Here is a tiny trained network, its code and every weight. The questions are about switching its units off for an input and a class, where a switched-off unit gives its printed mean instead of its output.

import numpy as np


def w(rows, s, z=0):
    codes = np.array(rows[::2]) - 128.0
    scale = np.full(codes.shape[1], s)
    scale[-1] = z or s
    return codes * scale


def norm(h):
    return h / np.sqrt((h * h).mean(-1, keepdims=True) + 1e-5)


def f(y):
    return np.maximum(y, 0)


def log_softmax(a):
    a = a - a.max(-1, keepdims=True)
    return a - np.log(np.exp(a).sum(-1, keepdims=True))


def net(x, mask):
    res = np.array(x, float).reshape(1, 4) / 4 @ E
    u = 0
    for l in range(4):
        y = f(norm(res) @ A[l][:, :-1].T + A[l][:, -1])
        res = res + np.where(mask[u : u + 13], y, B[l][:, -1]) @ B[l][:, :-1]
        u += 13
    return log_softmax(norm(res)[-1] @ U[:, :-1].T + U[:, -1])


A, B = {}, {}
E = w([
[196,130,193,179,143],'x0',
[124,112,121,131,230],'x1',
[17,76,177,253,126],'x2',
[138,21,132,116,100],'x3',
],0.0067)
A[0] = w([
[99,159,164,122,236,74],'L0N0',
[194,122,108,253,118,22],'L0N1',
[18,132,37,74,90,207],'L0N2',
[127,91,149,85,143,105],'L0N3',
[102,107,181,148,99,1],'L0N4',
[83,113,149,176,153,130],'L0N5',
[183,126,136,148,116,104],'L0N6',
[34,167,152,182,56,109],'L0N7',
[121,198,182,118,136,66],'L0N8',
[181,143,143,149,120,103],'L0N9',
[178,184,158,105,172,167],'L0N10',
[133,93,119,121,200,239],'L0N11',
[169,127,145,67,141,14],'L0N12',
],0.011,0.0024)
B[0] = w([
[150,82,34,239,31,189],'L0N0',
[245,179,114,40,154,180],'L0N1',
[175,169,170,90,167,253],'L0N2',
[183,64,90,211,178,158],'L0N3',
[114,142,196,114,242,166],'L0N4',
[220,191,139,44,209,197],'L0N5',
[89,178,187,107,204,166],'L0N6',
[139,147,143,92,183,239],'L0N7',
[23,255,119,148,38,165],'L0N8',
[163,90,167,86,188,166],'L0N9',
[238,123,111,124,129,213],'L0N10',
[99,157,161,86,55,200],'L0N11',
[145,73,86,132,49,182],'L0N12',
],0.0046,0.0067)
A[1] = w([
[50,60,69,70,65,252],'L1N0',
[102,83,118,67,154,158],'L1N1',
[118,197,167,77,127,94],'L1N2',
[109,130,68,204,233,136],'L1N3',
[6,133,115,89,185,230],'L1N4',
[86,181,169,140,48,72],'L1N5',
[123,90,192,53,91,158],'L1N6',
[169,94,36,154,239,200],'L1N7',
[131,152,219,255,129,173],'L1N8',
[135,100,35,193,159,69],'L1N9',
[74,197,28,110,155,179],'L1N10',
[129,134,202,192,199,79],'L1N11',
[48,177,43,48,137,24],'L1N12',
],0.008,0.0019)
B[1] = w([
[129,113,177,191,178,180],'L1N0',
[168,137,81,202,128,190],'L1N1',
[91,107,116,126,110,233],'L1N2',
[111,183,116,54,143,194],'L1N3',
[201,104,105,89,139,206],'L1N4',
[79,116,87,121,82,159],'L1N5',
[85,165,102,157,104,231],'L1N6',
[122,118,99,89,2,253],'L1N7',
[113,148,68,78,182,224],'L1N8',
[54,57,68,143,37,153],'L1N9',
[162,206,130,206,100,225],'L1N10',
[99,99,80,117,73,233],'L1N11',
[175,100,128,139,201,202],'L1N12',
],0.0081,0.0042)
A[2] = w([
[97,207,128,1,78,125],'L2N0',
[184,10,27,110,180,222],'L2N1',
[108,209,144,196,107,24],'L2N2',
[149,160,76,121,131,75],'L2N3',
[111,98,163,134,82,220],'L2N4',
[104,202,31,111,119,66],'L2N5',
[117,181,35,209,228,114],'L2N6',
[89,200,181,98,187,105],'L2N7',
[34,141,95,120,154,200],'L2N8',
[104,27,114,90,83,5],'L2N9',
[190,6,179,95,93,96],'L2N10',
[70,116,195,165,188,169],'L2N11',
[145,142,103,33,121,201],'L2N12',
],0.0078,0.0021)
B[2] = w([
[187,66,58,113,95,254],'L2N0',
[137,159,125,108,171,250],'L2N1',
[90,182,173,219,215,155],'L2N2',
[218,116,189,77,69,189],'L2N3',
[99,111,140,225,118,147],'L2N4',
[172,101,225,190,125,229],'L2N5',
[58,122,185,111,228,183],'L2N6',
[175,61,69,161,51,170],'L2N7',
[2,75,46,96,115,166],'L2N8',
[202,103,107,254,173,163],'L2N9',
[142,223,100,157,135,201],'L2N10',
[124,108,50,69,193,136],'L2N11',
[56,56,149,122,106,252],'L2N12',
],0.006,0.007)
A[3] = w([
[50,199,76,182,145,3],'L3N0',
[254,102,138,116,215,221],'L3N1',
[122,80,187,26,138,76],'L3N2',
[144,181,100,67,92,99],'L3N3',
[111,197,137,112,133,129],'L3N4',
[80,146,78,154,64,81],'L3N5',
[20,122,251,172,117,13],'L3N6',
[145,68,121,174,145,113],'L3N7',
[149,58,116,134,163,27],'L3N8',
[162,160,53,138,63,206],'L3N9',
[157,184,160,114,46,231],'L3N10',
[100,119,156,139,75,157],'L3N11',
[56,41,158,94,177,169],'L3N12',
],0.0087,0.0014)
B[3] = w([
[159,158,96,159,162,150],'L3N0',
[23,157,169,146,149,254],'L3N1',
[136,142,216,124,140,157],'L3N2',
[99,157,122,99,205,177],'L3N3',
[95,124,145,226,40,141],'L3N4',
[153,68,95,148,65,150],'L3N5',
[135,83,113,120,120,130],'L3N6',
[117,215,105,183,38,153],'L3N7',
[101,158,119,181,140,156],'L3N8',
[80,73,135,159,139,228],'L3N9',
[74,79,90,142,172,200],'L3N10',
[188,107,112,145,2,136],'L3N11',
[202,142,134,76,150,160],'L3N12',
],0.0083,0.0091)
U = w([
[43,167,236,121,206,169],'0',
[100,193,99,247,136,155],'1',
[139,70,73,19,180,161],'2',
[127,38,65,170,43,135],'3',
[98,77,219,146,75,110],'4',
[232,154,188,125,73,2],'5',
[239,144,185,133,92,12],'6',
],0.012,0.0091)

Each question gives the input, the list of numbers given to net, and the class t.
The units are the neurons (one row each of A and B). Each row of codes is followed by its name. A weight is (code - 128) times the scale printed after its matrix; where a second scale follows, it is the last column's (A, B and U).
mask holds one flag per neuron, layer by layer. A switched-off neuron (its flag False) gives its mean, the last column of its row in B, instead of its output. The means were averaged over made-up inputs and are rounded, as every weight is.
A unit's drop is (log p(t) with every unit on - log p(t) with that unit switched off) / (log p(t) with every unit on - log p(t) with every unit switched off).
The circuit of an input: a set's keep is (log p(t) with only the set's units on - log p(t) with every unit switched off) / (log p(t) with every unit on - log p(t) with every unit switched off). Starting from the 12 units with the biggest drops (on a tie, the unit counted first), units are removed one at a time, each time the one whose removal leaves the highest keep (on an exact tie, the one counted first), for as long as the keep stays at least 0.8.
units of the circuit, in order: the units of the circuit, biggest drop first
unit that matters most: the unit with the biggest drop
top k neurons: the k neurons with the biggest drops, biggest first
k most important neurons of layer l: the k neurons of layer l with the biggest drops, biggest first
input [-5,3,4,4], class 0: unit that matters most	L1N4
input [6,-3,-8,-4], class 2: top 3 neurons	(L2N6 L2N0 L3N10)
input [-2,4,4,0], class 2: top 3 neurons	(L1N3 L1N4 L0N10)
input [-7,-1,7,1], class 0: 2 most important neurons of layer 3	(L3N2 L3N8)
input [1,2,5,4], class 2: units of the circuit, in order	(L1N8 L1N10 L3N12)
input [2,-5,-1,5], class 1: units of the circuit, in order	(L1N7 L2N10 L2N0)
input [-4,6,-2,1], class 3: units of the circuit, in order	(L0N0 L1N7)
input [-1,-7,5,7], class 1: units of the circuit, in order	(L2N9 L1N7 L3N7)
input [5,-1,7,1], class 2: top 2 neurons	(L1N11 L1N8)
input [-3,4,-1,-3], class 3: top 2 neurons	(L0N0 L1N9)
input [6,-5,-5,5], class 0: units of the circuit, in order	(L1N7 L3N1)
input [5,2,8,-5], class 2: top 3 neurons	(L1N8 L2N8 L1N11)
input [3,8,-5,-5], class 3: top 2 neurons	(L0N0 L1N7)
input [5,-8,-2,-7], class 3: 2 most important neurons of layer 1	(L1N5 L1N2)
input [-6,2,-6,6], class 0: top 2 neurons	(L1N0 L3N1)
input [8,1,-6,0], class 0: units of the circuit, in order	(L3N1)
input [0,0,5,6], class 1: top 2 neurons	(L2N9 L1N11)
input [-3,-5,-1,-3], class 3: top 2 neurons	(L0N2 L1N2)
input [5,-5,4,8], class 1: top 2 neurons	(L1N11 L0N2)
input [-7,3,-2,0], class 0: unit that matters most	L0N2
input [-1,6,8,-1], class 2: top 2 neurons	(L1N8 L1N3)
